In the rows, zero is written as 128.
Each row is followed by its class.
[127  81 161  94 130 141 141 150 140 135 109 122 102 137 139 120 142 117
 133 112 159 141 163 145 113 151 158 121 123 126 114 145 103 120 131  69
 146 170 153 128 151 139 109 106 142 137 152 120 144] | (35)
[129 138 109  65 185 189 129 139 128 101  46  35 121  96  98 158 140 123
 134 112 107 150 166 113  97 142 107 136  70 174 100  76 105  46 135 117
 112 166 195 123  93 114 184  71 115 127 127 114 187] | (89)
[138  48 133 106 178 164 125 124 117 136  98 136  88 145 145 110 131 128
 150 144 169 147 194 152 127 125 145 117 142 168 122 120  72 137 121  62
 144 181 167 114 141 124 143 111 128 151 188 138 142] | (35)
[131 154 131 107 172 196 146 107 129 126 137  69 129 126 104 150 124 108
 117 141 151 150 135 164 129 143 144 156 108 146 138 107 133 119 121  75
 127 144 151 114 127  99 132 103  67 169 112 130 197] | (89)
[139  68 178  90 114 164 172  97 115 153 113 153 120 114 124 120 123 126
 162 119 118 145 120 153 135 104 173 133 125 108  97 136 112 129 140  62
 150 212 156 118 133 164 136  91  90 152 143  82 134] | (35)
[128  72 182  99 135 132 139 130 117 147 115 143 100 146 137 111 142 129
 149  99 160 132 148 139 127 124 160 111 150 119  99 153  74 114 149  81
 160 191 153 124 148 132 108  90 130 150 169 113 130] | (35)
[110 151 117  99 138 148 137 133 101  99  83  83 157 105 104 162 123 141
 126 126 118 143 159 131 127 134 135 137 116 139 109 117 121  38 135 126
 136 157 173 100 122 108 145 103 122 131 135  92 169] | (89)
[145  96 145  99 144 110 142 133 106 160 101 132 110 124 117 118 127 143
 128 135 130 134 172 174 129 116 156  99 138 144 119 157  58 173 151  87
 154 200 145 114 122 135 110 126  85 151 158  75 121] | (35)
[146 183 135  93 154 187 144 141 143 105  98  41 132  95  99 168 145 120
 116 114 110 139 114 122  94 161 128 146  51 160 114 100 155  93 140 130
 106 140 161 158 113 117 142  99 113 105  85 109 171] | (89)
[143 168 113 102 175 154 108 174 133  99  85  45 122 113 113 162 146 145
  97 122 140 133 179 131  99 181 131 115  76 194 135  92 116  81 138 120
 104 137 168 133 110  93 120 122 133 106  98 122 150] | (89)
[126 162 126  65 164 146 148 159 136 130  97  49 129 102  84 137 139 122
 114 133 143 130 146 152  99 164 142 122  88 150 115 123  94 104 170 104
 143 162 174 131 118 127 123 101  94 126 114  88 173] | (89)
[124 135 118 107 138 169 118 141 133  96 113  96 127 124 120 163 131 137
 125 127 135 159 144 125 126 154 140 142 103 146 125  85 143  65 123 119
 116 132 157 112 134 107 137 110 129 134 125 134 155] | (89)
